Here is a tiny trained network, its code and every weight. The questions are about switching its units off for an input and a target symbol, where a switched-off unit gives its printed mean instead of its output.

import numpy as np


def w(rows, s, z=0):
    codes = np.array(rows[::2]) - 128.0
    scale = np.full(codes.shape[1], s)
    scale[-1] = z or s
    return codes * scale


def norm(h):
    return h / np.sqrt((h * h).mean(-1, keepdims=True) + 1e-5)


def softmax(a):
    e = np.exp(a - a.max(-1, keepdims=True))
    return e / e.sum(-1, keepdims=True)


def log_softmax(a):
    a = a - a.max(-1, keepdims=True)
    return a - np.log(np.exp(a).sum(-1, keepdims=True))


def net(x, mask):
    ids = ['Ωγζημπ'.index(c) for c in x.split()]
    T = len(ids)
    res = E[ids] + P[:T]
    u = 0
    for l in range(2):
        r = norm(res)
        for j in range(3):
            rows = slice(3 * j, 3 * j + 3)
            q, k, v = (r @ M[l][rows].T for M in (Q, K, V))
            z = softmax(np.where(np.tri(T) > 0, q @ k.T / 3**0.5, -1e9)) @ v
            o = O[l][rows]
            res = res + np.where(mask[u + j], z, o[:, -1]) @ o[:, :-1]
        u += 3
    return log_softmax(norm(res)[-1] @ U[:, :-1].T + U[:, -1])


Q, K, V, O = {}, {}, {}, {}
E = w([
[53,142,83,139,108,205,186,163],'Ω',
[175,127,52,254,70,223,120,173],'γ',
[163,112,78,97,244,229,77,106],'ζ',
[45,192,93,232,188,178,119,123],'η',
[84,81,66,178,188,124,172,135],'μ',
[109,101,166,215,169,96,133,187],'π',
],0.0043)
P = w([
[136,131,132,61,38,70,58,119],'0',
[96,161,214,101,148,219,147,195],'1',
[156,143,42,76,166,96,139,255],'2',
[67,38,81,168,91,212,70,94],'3',
[143,166,208,103,162,175,187,148],'4',
[149,123,63,99,183,89,159,206],'5',
[96,36,106,190,135,174,115,45],'6',
[189,160,222,129,160,141,231,100],'7',
[153,108,105,115,193,76,171,155],'8',
[79,4,138,178,154,165,120,82],'9',
],0.006)
Q[0] = w([
[142,101,93,178,223,154,183,180],'0.h0',
[123,135,181,124,95,140,138,54],'0.h0',
[109,60,135,169,111,198,100,89],'0.h0',
[123,135,53,113,108,55,91,127],'0.h1',
[179,214,118,112,154,82,173,177],'0.h1',
[136,168,220,70,2,96,124,46],'0.h1',
[156,104,131,114,100,111,89,125],'0.h2',
[94,83,121,160,142,60,87,135],'0.h2',
[128,143,121,122,120,70,137,133],'0.h2',
],0.011)
K[0] = w([
[255,83,189,198,166,98,167,72],'0.h0',
[96,243,98,14,21,136,142,159],'0.h0',
[116,204,139,101,126,191,237,52],'0.h0',
[62,160,59,216,250,148,42,117],'0.h1',
[25,30,97,181,94,9,97,174],'0.h1',
[130,171,90,5,92,184,12,202],'0.h1',
[107,159,164,72,127,97,122,171],'0.h2',
[149,154,88,152,173,47,175,213],'0.h2',
[80,95,53,106,181,53,66,180],'0.h2',
],0.0065)
V[0] = w([
[86,137,132,92,76,129,176,148],'0.h0',
[132,176,96,98,123,162,132,148],'0.h0',
[129,127,79,91,96,159,143,115],'0.h0',
[64,255,93,188,127,124,135,117],'0.h1',
[104,133,142,83,171,117,124,66],'0.h1',
[154,81,139,133,111,161,161,163],'0.h1',
[158,111,184,102,115,159,118,112],'0.h2',
[122,87,106,150,121,139,151,105],'0.h2',
[114,122,188,129,85,115,106,74],'0.h2',
],0.0087)
O[0] = w([
[177,56,185,58,82,224,161,122,117],'0.h0',
[57,118,168,178,169,157,160,83,168],'0.h0',
[161,43,165,160,161,126,164,114,104],'0.h0',
[145,46,172,157,189,51,43,206,157],'0.h1',
[192,148,127,121,154,229,134,164,2],'0.h1',
[61,78,133,104,84,91,222,61,211],'0.h1',
[31,134,170,178,122,2,135,129,111],'0.h2',
[128,53,133,214,182,192,80,178,147],'0.h2',
[190,119,164,145,156,37,146,121,39],'0.h2',
],0.0048,0.0054)
Q[1] = w([
[91,128,68,104,75,116,85,124],'1.h0',
[155,50,132,139,162,159,107,124],'1.h0',
[135,133,208,148,160,175,149,66],'1.h0',
[114,108,92,116,95,160,139,122],'1.h1',
[135,192,83,64,82,68,80,123],'1.h1',
[72,1,147,145,101,134,77,59],'1.h1',
[168,179,226,118,96,183,129,149],'1.h2',
[104,96,78,97,45,143,46,147],'1.h2',
[88,148,159,226,130,87,204,140],'1.h2',
],0.0099)
K[1] = w([
[45,107,42,203,219,187,122,176],'1.h0',
[112,95,182,206,145,83,117,84],'1.h0',
[196,108,184,74,106,154,90,54],'1.h0',
[194,166,110,139,109,120,145,141],'1.h1',
[82,150,2,90,117,155,136,224],'1.h1',
[149,166,185,197,201,152,250,132],'1.h1',
[181,166,182,98,43,98,93,201],'1.h2',
[66,111,86,178,129,231,152,166],'1.h2',
[219,123,152,174,120,116,96,28],'1.h2',
],0.008)
V[1] = w([
[125,77,124,97,180,126,112,76],'1.h0',
[88,103,57,178,172,107,140,140],'1.h0',
[180,108,35,110,131,131,86,74],'1.h0',
[166,99,3,128,103,127,92,70],'1.h1',
[156,132,198,123,92,132,33,56],'1.h1',
[117,55,67,122,142,134,143,150],'1.h1',
[162,59,132,149,45,154,91,188],'1.h2',
[137,167,79,168,80,93,193,148],'1.h2',
[176,105,112,97,202,96,73,133],'1.h2',
],0.0068)
O[1] = w([
[170,203,159,134,119,122,124,166,109],'1.h0',
[126,181,195,126,141,112,185,49,248],'1.h0',
[145,136,159,20,79,81,118,178,114],'1.h0',
[32,88,96,174,103,167,99,124,2],'1.h1',
[174,70,160,198,253,211,207,65,37],'1.h1',
[116,65,99,66,57,133,56,133,155],'1.h1',
[117,229,103,99,140,58,117,111,224],'1.h2',
[168,188,129,68,164,213,169,125,161],'1.h2',
[46,106,97,151,84,119,152,58,24],'1.h2',
],0.0058,0.0038)
U = w([
[153,143,130,198,199,94,21,197,120],'Ω',
[173,251,164,65,151,76,191,107,19],'γ',
[174,49,222,87,72,145,143,161,132],'ζ',
[30,84,129,161,107,47,166,38,72],'η',
[80,174,86,74,43,150,26,140,248],'μ',
[116,150,57,150,147,254,173,88,168],'π',
],0.0057,0.0016)

Each question gives the input, a string of symbols that net reads in full, and the target symbol t.
The units are the heads (3 rows each of Q, K, V and O). Each row of codes is followed by its name. A weight is (code - 128) times the scale printed after its matrix; where a second scale follows, it is the last column's (O and U).
mask holds one flag per head, layer by layer. A switched-off head (its flag False) gives its mean, the last column of its rows in O, instead of its output. The means were averaged over made-up inputs and are rounded, as every weight is.
A unit's drop is (log p(t) with every unit on - log p(t) with that unit switched off) / (log p(t) with every unit on - log p(t) with every unit switched off).
The circuit of an input: a set's keep is (log p(t) with only the set's units on - log p(t) with every unit switched off) / (log p(t) with every unit on - log p(t) with every unit switched off). Starting from all 6 units, units are removed one at a time, each time the one whose removal leaves the highest keep (on an exact tie, the one counted first), for as long as the keep stays at least 0.8.
units of the circuit, in order: the units of the circuit, biggest drop first
most important unit: the unit with the biggest drop
which heads matter: for each layer, one digit per head in row order, 1 if its drop is at least 0.15 and else 0, layers parted by /
input η γ π γ ζ π π, target π: units of the circuit, in order => 0.h1
input ζ ζ γ η γ γ ζ η, target ζ: units of the circuit, in order => 1.h2; 0.h1; 1.h0
input η γ ζ γ η π η μ η Ω, target μ: which heads matter => 100 / 010
input ζ ζ γ π γ ζ γ γ, target ζ: units of the circuit, in order => 1.h2; 0.h1; 0.h2; 1.h0
input π ζ ζ γ π Ω, target μ: which heads matter => 101 / 010
input γ π γ γ μ ζ, target π: which heads matter => 010 / 000
input ζ γ π γ π, target ζ: which heads matter => 111 / 001
input μ γ γ π π ζ, target μ: units of the circuit, in order => 0.h0; 1.h1
input γ γ ζ Ω, target η: which heads matter => 010 / 000
input γ ζ μ, target π: units of the circuit, in order => 0.h2; 0.h0; 1.h1
input γ η μ γ Ω γ Ω, target ζ: which heads matter => 100 / 010
input ζ γ γ π π π π μ, target ζ: which heads matter => 011 / 101
input π γ γ γ π, target π: which heads matter => 010 / 010
input η π π, target μ: most important unit => 0.h2
input μ γ π γ ζ γ, target η: which heads matter => 100 / 101
input ζ π π γ Ω γ μ, target ζ: units of the circuit, in order => 0.h0; 1.h1; 0.h1
input γ γ γ, target γ: which heads matter => 110 / 101
input π γ Ω γ Ω, target π: units of the circuit, in order => 0.h1; 1.h1
input Ω γ γ π ζ, target Ω: units of the circuit, in order => 0.h0; 1.h0; 1.h2
input ζ π Ω η π, target ζ: units of the circuit, in order => 0.h1; 1.h2; 0.h2
input γ γ ζ γ γ μ η γ ζ, target Ω: which heads matter => 010 / 000
input π ζ μ η ζ γ γ η γ π, target Ω: units of the circuit, in order => 0.h1
input γ π γ η, target γ: which heads matter => 000 / 010
input π π γ ζ η π Ω ζ, target π: units of the circuit, in order => 0.h1; 1.h1
